Below is a small trained network, with its code and all its weights. Each question gives an input and a class and asks what happens when units are switched off, that is, made to give their printed mean instead of their output.

import numpy as np


def w(rows, s, z=0):
    codes = np.array(rows[::2]) - 128.0
    scale = np.full(codes.shape[1], s)
    scale[-1] = z or s
    return codes * scale


def norm(h):
    return h / np.sqrt((h * h).mean(-1, keepdims=True) + 1e-5)


def f(y):
    return np.maximum(y, 0)


def log_softmax(a):
    a = a - a.max(-1, keepdims=True)
    return a - np.log(np.exp(a).sum(-1, keepdims=True))


def net(x, mask):
    res = np.array(x, float).reshape(1, 7) / 4 @ E
    u = 0
    for l in range(4):
        y = f(norm(res) @ A[l][:, :-1].T + A[l][:, -1])
        res = res + np.where(mask[u : u + 3], y, B[l][:, -1]) @ B[l][:, :-1]
        u += 3
    return log_softmax(norm(res)[-1] @ U[:, :-1].T + U[:, -1])


A, B = {}, {}
E = w([
[140,109,144,129,135,85,120,142,136],'x0',
[123,144,196,138,112,201,45,162,97],'x1',
[174,32,73,131,137,145,87,173,104],'x2',
[116,34,140,159,18,101,75,145,2],'x3',
[120,158,115,136,121,216,69,133,95],'x4',
[120,138,22,110,188,50,147,107,197],'x5',
[172,86,137,103,122,125,192,144,172],'x6',
],0.0066)
A[0] = w([
[11,142,146,160,111,46,232,60,200,2],'0.n0',
[161,56,216,76,173,183,189,131,191,12],'0.n1',
[254,91,209,90,166,171,119,62,183,22],'0.n2',
],0.0051,0.003)
B[0] = w([
[202,129,154,123,130,11,110,61,104,253],'0.n0',
[153,145,139,102,129,151,140,215,124,185],'0.n1',
[184,124,101,77,117,133,133,208,140,171],'0.n2',
],0.011,0.0035)
A[1] = w([
[114,254,150,101,157,105,147,60,192,151],'1.n0',
[23,238,58,99,84,18,235,135,145,4],'1.n1',
[21,244,125,87,176,181,123,94,243,96],'1.n2',
],0.0047,0.0029)
B[1] = w([
[94,133,135,102,143,156,138,69,126,255],'1.n0',
[248,119,173,143,128,89,98,72,155,201],'1.n1',
[61,115,121,136,159,178,60,86,172,210],'1.n2',
],0.011,0.0041)
A[2] = w([
[122,252,150,152,140,12,214,81,119,31],'2.n0',
[133,57,179,159,187,103,71,127,156,171],'2.n1',
[108,213,145,116,93,27,217,79,197,2],'2.n2',
],0.0046,0.0026)
B[2] = w([
[206,107,134,31,177,49,236,40,192,255],'2.n0',
[104,148,77,144,103,219,211,85,56,220],'2.n1',
[145,235,189,60,130,14,216,2,52,241],'2.n2',
],0.0076,0.0031)
A[3] = w([
[198,120,170,102,182,167,162,244,185,94],'3.n0',
[144,33,3,151,110,99,131,105,157,19],'3.n1',
[38,162,129,158,150,149,113,133,201,2],'3.n2',
],0.007,0.0028)
B[3] = w([
[144,146,143,64,20,132,177,202,255,252],'3.n0',
[160,136,58,190,185,63,148,173,67,238],'3.n1',
[24,184,103,174,193,178,167,148,191,193],'3.n2',
],0.0097,0.0028)
U = w([
[57,207,136,138,219,217,63,77,215,127],'0',
[195,52,17,196,209,57,142,222,47,2],'1',
[222,179,190,52,210,13,215,24,162,192],'2',
[81,70,215,185,47,199,52,164,47,185],'3',
[213,155,190,43,67,191,195,254,240,169],'4',
],0.009,0.0026)

Each question gives the input, the list of numbers given to net, and the class t.
The units are the neurons (one row each of A and B). Each row of codes is followed by its name. A weight is (code - 128) times the scale printed after its matrix; where a second scale follows, it is the last column's (A, B and U).
mask holds one flag per neuron, layer by layer. A switched-off neuron (its flag False) gives its mean, the last column of its row in B, instead of its output. The means were averaged over made-up inputs and are rounded, as every weight is.
A unit's drop is (log p(t) with every unit on - log p(t) with that unit switched off) / (log p(t) with every unit on - log p(t) with every unit switched off).
The circuit of an input: a set's keep is (log p(t) with only the set's units on - log p(t) with every unit switched off) / (log p(t) with every unit on - log p(t) with every unit switched off). Starting from all 12 units, units are removed one at a time, each time the one whose removal leaves the highest keep (on an exact tie, the one counted first), for as long as the keep stays at least 0.8.
units of the circuit, in order: the units of the circuit, biggest drop first
top k neurons: the k neurons with the biggest drops, biggest first
drop of u: that unit's drop, to one decimal
input [8,3,-5,-8,7,7,1], class 0: units of the circuit, in order : (1.n2)
input [-3,7,8,-2,0,4,-4], class 1: units of the circuit, in order : (2.n2; 3.n1)
input [-8,-6,3,3,-6,-2,3], class 1: units of the circuit, in order : (3.n1; 2.n0)
input [5,-3,-5,4,-5,-8,-8], class 3: units of the circuit, in order : (0.n0; 2.n2)
input [7,5,-7,-6,2,-2,4], class 0: top 4 neurons : (1.n2; 1.n0; 3.n2; 2.n0)
input [-2,8,0,4,-8,-1,4], class 3: top 3 neurons : (2.n0; 2.n1; 0.n2)
input [-5,-7,-1,5,8,8,6], class 1: top 4 neurons : (3.n1; 1.n0; 3.n0; 0.n0)
input [2,8,-1,-6,4,3,8], class 4: top 3 neurons : (0.n2; 3.n0; 0.n1)
input [-3,-4,4,-4,8,2,8], class 4: drop of 3.n0 : 0.1
input [-7,8,5,-4,-3,-5,-3], class 4: drop of 1.n2 : 0.1
input [-1,-7,7,-5,-2,-4,-7], class 1: drop of 0.n0 : 0.2
